Here is a tiny trained network, its code and every weight. The questions are about switching its units off for an input and a class, where a switched-off unit gives its printed mean instead of its output.

import numpy as np


def w(rows, s, z=0):
    codes = np.array(rows[::2]) - 128.0
    scale = np.full(codes.shape[1], s)
    scale[-1] = z or s
    return codes * scale


def norm(h):
    return h / np.sqrt((h * h).mean(-1, keepdims=True) + 1e-5)


def f(y):
    return y / 2 * (1 + np.tanh(0.7978845608 * (y + 0.044715 * y**3)))


def log_softmax(a):
    a = a - a.max(-1, keepdims=True)
    return a - np.log(np.exp(a).sum(-1, keepdims=True))


def net(x, mask):
    res = np.array(x, float).reshape(1, 7) / 4 @ E
    u = 0
    for l in range(4):
        y = f(norm(res) @ A[l][:, :-1].T + A[l][:, -1])
        res = res + np.where(mask[u : u + 4], y, B[l][:, -1]) @ B[l][:, :-1]
        u += 4
    return log_softmax(norm(res)[-1] @ U[:, :-1].T + U[:, -1])


A, B = {}, {}
E = w([
[76,166,197,128,102,147,158,65,127],'x0',
[113,126,108,118,163,127,150,93,93],'x1',
[130,90,134,161,145,135,115,102,167],'x2',
[182,148,174,121,210,95,1,128,137],'x3',
[152,62,167,102,142,61,169,111,103],'x4',
[133,134,119,121,133,128,147,100,110],'x5',
[93,140,118,120,160,124,112,190,137],'x6',
],0.0079)
A[0] = w([
[166,135,237,221,240,168,254,207,97,254],'L0N1',
[187,103,20,119,163,178,100,179,83,166],'L0N2',
[205,86,24,217,143,42,144,222,55,106],'L0N3',
[21,178,205,154,126,109,157,64,112,166],'L0N4',
],0.004,0.0022)
B[0] = w([
[70,78,252,144,66,121,115,33,92,234],'L0N1',
[122,182,126,211,127,130,74,102,112,214],'L0N2',
[168,95,129,98,217,106,213,117,130,243],'L0N3',
[163,240,161,149,109,161,111,246,122,253],'L0N4',
],0.012,0.0022)
A[1] = w([
[144,182,78,133,107,151,74,89,97,8],'L1N1',
[3,67,13,76,67,149,218,132,173,95],'L1N2',
[186,102,128,173,79,197,122,190,78,134],'L1N3',
[78,137,18,170,89,227,35,126,116,2],'L1N4',
],0.0055,0.0017)
B[1] = w([
[121,68,124,102,120,128,76,170,137,144],'L1N1',
[93,107,100,180,151,86,10,90,145,253],'L1N2',
[86,92,87,157,172,124,148,144,51,169],'L1N3',
[176,103,107,35,143,170,109,102,152,211],'L1N4',
],0.013,0.0024)
A[2] = w([
[173,156,44,66,111,239,122,91,159,16],'L2N1',
[158,35,212,67,110,102,177,104,85,5],'L2N2',
[194,79,46,167,196,146,169,171,118,134],'L2N3',
[155,119,149,3,176,61,75,93,161,147],'L2N4',
],0.0076,0.0017)
B[2] = w([
[99,61,160,17,113,172,228,190,91,192],'L2N1',
[64,62,99,103,184,254,132,225,174,225],'L2N2',
[165,234,253,253,177,211,152,196,222,220],'L2N3',
[58,133,41,82,7,143,107,76,76,253],'L2N4',
],0.0083,0.0046)
A[3] = w([
[72,144,125,152,19,140,85,91,96,203],'L3N1',
[87,71,115,144,120,85,144,142,111,151],'L3N2',
[90,91,93,161,117,122,108,115,72,142],'L3N3',
[97,77,157,3,166,144,149,168,220,252],'L3N4',
],0.0079,0.0011)
B[3] = w([
[229,106,133,129,202,70,115,99,188,251],'L3N1',
[113,102,91,2,65,137,8,219,126,152],'L3N2',
[192,118,82,54,127,118,41,128,129,166],'L3N3',
[21,125,110,97,118,169,181,192,40,254],'L3N4',
],0.0092,0.0054)
U = w([
[67,44,106,45,99,204,176,169,83,122],'0',
[183,169,231,255,180,136,227,121,176,252],'1',
[172,65,43,111,100,1,46,50,181,27],'2',
],0.0093,0.0016)

Each question gives the input, the list of numbers given to net, and the class t.
The units are the neurons (one row each of A and B). Each row of codes is followed by its name. A weight is (code - 128) times the scale printed after its matrix; where a second scale follows, it is the last column's (A, B and U).
mask holds one flag per neuron, layer by layer. A switched-off neuron (its flag False) gives its mean, the last column of its row in B, instead of its output. The means were averaged over made-up inputs and are rounded, as every weight is.
A unit's drop is (log p(t) with every unit on - log p(t) with that unit switched off) / (log p(t) with every unit on - log p(t) with every unit switched off).
unit that matters most: the unit with the biggest drop
k most important neurons: the k neurons with the biggest drops, biggest first
k most important neurons of layer l: the k neurons of layer l with the biggest drops, biggest first
drop of u: that unit's drop, to one decimal
input [2,-6,-4,-7,-3,-3,-7], class 2: most important neuron	(L1N2)
input [-6,-2,5,2,7,-1,-4], class 0: 2 most important neurons	(L2N2, L0N4)
input [0,2,2,5,8,8,-4], class 0: 2 most important neurons	(L2N2, L1N2)
input [2,-3,-3,7,-7,7,-3], class 0: 2 most important neurons of layer 0	(L0N1, L0N3)
input [-8,0,5,8,6,-3,-3], class 1: 4 most important neurons	(L2N3, L0N3, L1N2, L1N4)
input [-6,4,6,2,-4,5,2], class 1: 2 most important neurons	(L0N3, L2N3)
input [-8,6,-4,1,-7,2,0], class 1: 2 most important neurons	(L2N3, L0N3)
input [-5,6,-1,2,3,-5,6], class 1: 2 most important neurons	(L2N3, L0N2)
input [1,-7,0,-8,6,-2,-7], class 2: 2 most important neurons	(L1N2, L0N3)
input [5,4,4,8,-3,-7,-6], class 2: 2 most important neurons	(L2N3, L2N4)
input [3,-4,7,6,7,-8,-2], class 0: 2 most important neurons	(L2N2, L1N2)
input [-7,0,4,8,8,-1,5], class 0: 3 most important neurons	(L1N2, L0N3, L0N4)
input [7,3,-4,-6,0,6,7], class 1: 2 most important neurons	(L0N4, L2N4)
input [5,0,7,4,5,1,3], class 0: most important neuron of layer 1	(L1N2)
input [-5,-3,-3,-8,-1,3,-4], class 2: 2 most important neurons	(L1N2, L0N4)
input [-6,0,2,-4,-4,3,3], class 1: 2 most important neurons	(L0N3, L2N3)
input [8,-7,5,6,8,2,-3], class 0: 2 most important neurons	(L2N2, L0N2)
input [2,2,-1,6,-6,-7,-7], class 0: 2 most important neurons of layer 0	(L0N1, L0N3)
input [8,-2,8,-4,-4,-2,2], class 1: drop of L0N4	0.5
input [2,4,8,4,0,2,6], class 2: unit that matters most	L2N3
input [-2,-2,-5,-7,1,0,3], class 2: drop of L1N2	0.5
input [-5,-6,1,5,8,-4,-3], class 0: drop of L2N2	0.6
input [4,-3,8,-8,4,-3,6], class 2: drop of L1N2	0.5
